Here is a tiny trained network, its code and every weight. The questions are about switching its units off for an input and a target symbol, where a switched-off unit gives its printed mean instead of its output.

import numpy as np


def w(rows, s, z=0):
    codes = np.array(rows[::2]) - 128.0
    scale = np.full(codes.shape[1], s)
    scale[-1] = z or s
    return codes * scale


def f(y):
    return y / 2 * (1 + np.tanh(0.7978845608 * (y + 0.044715 * y**3)))


def softmax(a):
    e = np.exp(a - a.max(-1, keepdims=True))
    return e / e.sum(-1, keepdims=True)


def log_softmax(a):
    a = a - a.max(-1, keepdims=True)
    return a - np.log(np.exp(a).sum(-1, keepdims=True))


def net(x, mask):
    ids = ['αγδζθμπτφω'.index(c) for c in x.split()]
    T = len(ids)
    res = E[ids] + P[:T]
    u = 0
    for l in range(2):
        r = res
        for j in range(3):
            rows = slice(3 * j, 3 * j + 3)
            q, k, v = (r @ M[l][rows].T for M in (Q, K, V))
            z = softmax(np.where(np.tri(T) > 0, q @ k.T / 3**0.5, -1e9)) @ v
            o = O[l][rows]
            res = res + np.where(mask[u + j], z, o[:, -1]) @ o[:, :-1]
        u += 3
        y = f(res @ A[l][:, :-1].T + A[l][:, -1])
        res = res + np.where(mask[u : u + 8], y, B[l][:, -1]) @ B[l][:, :-1]
        u += 8
    return log_softmax(res[-1] @ U[:, :-1].T + U[:, -1])


Q, K, V, O, A, B = {}, {}, {}, {}, {}, {}
E = w([
[50,162,128,123,173],'α',
[104,153,108,147,198],'γ',
[55,152,111,106,162],'δ',
[67,125,115,85,160],'ζ',
[57,181,86,162,214],'θ',
[6,133,156,64,122],'μ',
[119,245,220,170,177],'π',
[99,165,35,91,159],'τ',
[166,175,207,31,112],'φ',
[220,70,99,122,39],'ω',
],0.015)
P = w([
[72,74,139,119,246],'0',
[61,110,191,157,82],'1',
[137,125,107,63,226],'2',
[109,154,172,131,44],'3',
[199,172,81,18,201],'4',
[127,212,164,118,16],'5',
],0.012)
Q[0] = w([
[174,134,151,195,38],'L0H0',
[168,19,138,141,124],'L0H0',
[88,244,198,162,96],'L0H0',
[42,174,175,176,113],'L0H1',
[69,148,109,132,219],'L0H1',
[110,60,151,216,104],'L0H1',
[123,112,216,166,163],'L0H2',
[140,150,86,2,250],'L0H2',
[88,241,108,130,64],'L0H2',
],0.012)
K[0] = w([
[91,21,87,140,63],'L0H0',
[48,20,115,198,252],'L0H0',
[165,183,31,98,54],'L0H0',
[82,168,153,132,79],'L0H1',
[104,178,141,39,166],'L0H1',
[61,60,159,170,135],'L0H1',
[94,124,86,128,170],'L0H2',
[227,252,241,58,179],'L0H2',
[174,170,41,78,24],'L0H2',
],0.012)
V[0] = w([
[118,117,203,45,163],'L0H0',
[144,54,157,161,146],'L0H0',
[130,1,61,87,124],'L0H0',
[119,56,124,116,115],'L0H1',
[25,142,138,119,150],'L0H1',
[128,107,176,166,149],'L0H1',
[112,74,52,70,113],'L0H2',
[169,136,235,116,171],'L0H2',
[112,196,95,164,209],'L0H2',
],0.0098)
O[0] = w([
[171,254,145,53,118,254],'L0H0',
[156,103,77,87,190,53],'L0H0',
[56,53,34,61,97,70],'L0H0',
[214,167,167,112,186,88],'L0H1',
[79,151,151,130,6,236],'L0H1',
[207,125,113,112,97,88],'L0H1',
[144,99,93,90,75,161],'L0H2',
[145,192,222,95,219,148],'L0H2',
[156,214,74,203,113,204],'L0H2',
],0.0084,0.0074)
A[0] = w([
[135,132,8,72,199,187],'L0N0',
[110,147,46,176,149,2],'L0N1',
[124,129,83,34,183,139],'L0N2',
[198,142,212,114,170,189],'L0N3',
[130,75,93,81,232,49],'L0N4',
[114,163,191,142,69,126],'L0N5',
[207,158,115,199,182,212],'L0N6',
[139,45,166,136,147,69],'L0N7',
],0.011,0.0064)
B[0] = w([
[136,84,142,190,95,185],'L0N0',
[130,222,85,212,170,151],'L0N1',
[76,70,96,84,134,184],'L0N2',
[87,120,36,138,102,242],'L0N3',
[156,248,146,129,161,137],'L0N4',
[181,114,154,125,162,248],'L0N5',
[124,96,199,119,148,178],'L0N6',
[142,151,111,159,91,133],'L0N7',
],0.011,0.017)
Q[1] = w([
[73,164,173,86,31],'L1H0',
[157,106,94,36,62],'L1H0',
[144,184,148,105,167],'L1H0',
[137,183,33,2,131],'L1H1',
[163,141,197,59,115],'L1H1',
[121,218,115,125,149],'L1H1',
[86,87,138,174,140],'L1H2',
[92,121,235,103,108],'L1H2',
[192,163,45,114,91],'L1H2',
],0.0081)
K[1] = w([
[184,135,96,116,145],'L1H0',
[151,98,100,92,89],'L1H0',
[151,128,142,94,140],'L1H0',
[163,142,86,84,150],'L1H1',
[145,146,109,116,160],'L1H1',
[122,252,156,89,91],'L1H1',
[115,72,127,143,122],'L1H2',
[125,110,150,101,84],'L1H2',
[137,188,144,159,202],'L1H2',
],0.013)
V[1] = w([
[141,75,58,180,89],'L1H0',
[126,108,197,143,138],'L1H0',
[185,177,96,113,83],'L1H0',
[52,142,144,154,60],'L1H1',
[148,154,82,164,254],'L1H1',
[62,62,224,191,140],'L1H1',
[155,134,136,145,143],'L1H2',
[102,147,139,132,189],'L1H2',
[30,110,178,140,97],'L1H2',
],0.0075)
O[1] = w([
[101,123,170,164,134,146],'L1H0',
[180,127,153,89,123,25],'L1H0',
[54,152,125,129,140,187],'L1H0',
[171,151,97,142,101,206],'L1H1',
[114,126,165,198,150,140],'L1H1',
[254,111,50,107,114,2],'L1H1',
[93,98,164,151,128,107],'L1H2',
[67,151,137,100,125,147],'L1H2',
[211,153,67,85,94,181],'L1H2',
],0.0081,0.0069)
A[1] = w([
[47,65,90,63,115,173],'L1N0',
[148,152,47,138,159,116],'L1N1',
[126,162,109,157,205,8],'L1N2',
[118,75,64,175,188,110],'L1N3',
[175,204,188,75,184,109],'L1N4',
[66,9,86,108,66,103],'L1N5',
[75,117,64,172,133,93],'L1N6',
[162,118,156,126,56,97],'L1N7',
],0.011,0.015)
B[1] = w([
[161,96,149,155,94,251],'L1N0',
[119,139,94,202,161,164],'L1N1',
[91,74,6,173,121,142],'L1N2',
[203,156,150,45,141,163],'L1N3',
[116,91,116,97,157,197],'L1N4',
[119,135,144,181,188,200],'L1N5',
[151,122,81,31,125,216],'L1N6',
[66,96,57,112,160,145],'L1N7',
],0.013,0.018)
U = w([
[95,208,183,123,184,147],'α',
[188,172,180,196,146,229],'γ',
[125,154,123,166,1,168],'δ',
[130,57,154,202,128,184],'ζ',
[89,141,117,178,153,2],'θ',
[189,109,173,85,71,176],'μ',
[113,107,140,147,217,44],'π',
[152,140,111,105,133,63],'τ',
[78,64,123,80,150,98],'φ',
[204,91,187,117,156,183],'ω',
],0.0092,0.0062)

Each question gives the input, a string of symbols that net reads in full, and the target symbol t.
The units are the heads (3 rows each of Q, K, V and O) and the neurons (one row each of A and B). Each row of codes is followed by its name. A weight is (code - 128) times the scale printed after its matrix; where a second scale follows, it is the last column's (O, A, B and U).
mask holds one flag per unit, layer by layer, with each layer's heads first. A switched-off unit (its flag False) gives its mean, the last column of its rows in O or B, instead of its output. The means were averaged over made-up inputs and are rounded, as every weight is.
A unit's drop is (log p(t) with every unit on - log p(t) with that unit switched off) / (log p(t) with every unit on - log p(t) with every unit switched off).
The circuit of an input: a set's keep is (log p(t) with only the set's units on - log p(t) with every unit switched off) / (log p(t) with every unit on - log p(t) with every unit switched off). Starting from the 12 units with the biggest drops (on a tie, the unit counted first), units are removed one at a time, each time the one whose removal leaves the highest keep (on an exact tie, the one counted first), for as long as the keep stays at least 0.8.
units of the circuit, in order: the units of the circuit, biggest drop first
unit that matters most: the unit with the biggest drop
top k neurons: the k neurons with the biggest drops, biggest first
top k neurons in layer l: the k neurons of layer l with the biggest drops, biggest first
which heads matter: for each layer, one digit per head in row order, 1 if its drop is at least 0.15 and else 0, layers parted by /
input ω τ τ δ τ, target τ: top 2 neurons	L1N6, L0N0
input ζ δ π ω π α, target ζ: unit that matters most	L0H2
input δ θ ω α δ μ, target φ: units of the circuit, in order	L1N7, L0H2, L0N1
input τ δ ω φ δ θ, target α: units of the circuit, in order	L1N0, L0H0
input τ δ θ μ γ, target γ: units of the circuit, in order	L0N3, L0H2, L1N6
input α δ φ θ γ, target φ: top 2 neurons	L1N6, L0N2
input θ δ π α, target ω: top 3 neurons	L0N5, L0N6, L1N4
input δ φ τ ζ ω, target φ: top 3 neurons in layer 0	L0N4, L0N2, L0N3
input τ ω δ φ δ, target φ: units of the circuit, in order	L0H2, L0N2
input δ φ μ ω γ δ, target ζ: which heads matter	101 / 000
input φ φ π τ φ δ, target α: top 2 neurons in layer 0	L0N3, L0N0
input ω θ τ, target τ: units of the circuit, in order	L1N6, L0H2, L0N1, L1N3
input γ α τ π ζ, target π: top 2 neurons	L0N3, L0N6
input μ τ δ τ γ φ, target α: top 4 neurons	L0N3, L0N5, L1N0, L0N0
input ζ ω π ω φ ω, target ζ: units of the circuit, in order	L1N5, L0H0
input θ τ α φ, target α: which heads matter	100 / 000
input δ δ τ π γ, target π: units of the circuit, in order	L0H2, L1N4, L1N2
input φ τ θ, target φ: which heads matter	101 / 010
input τ τ δ τ α, target α: units of the circuit, in order	L0N3, L1N0, L1N2
input δ π ζ, target π: units of the circuit, in order	L0H2, L1N4, L1N2
input τ δ ω, target ω: unit that matters most	L0H1
input π θ μ, target π: top 3 neurons in layer 0	L0N3, L0N5, L0N6
input π δ δ π φ τ, target α: which heads matter	000 / 000
input γ τ γ δ τ ω, target ζ: which heads matter	001 / 000
input τ τ π τ μ, target π: top 4 neurons in layer 0	L0N3, L0N6, L0N5, L0N0
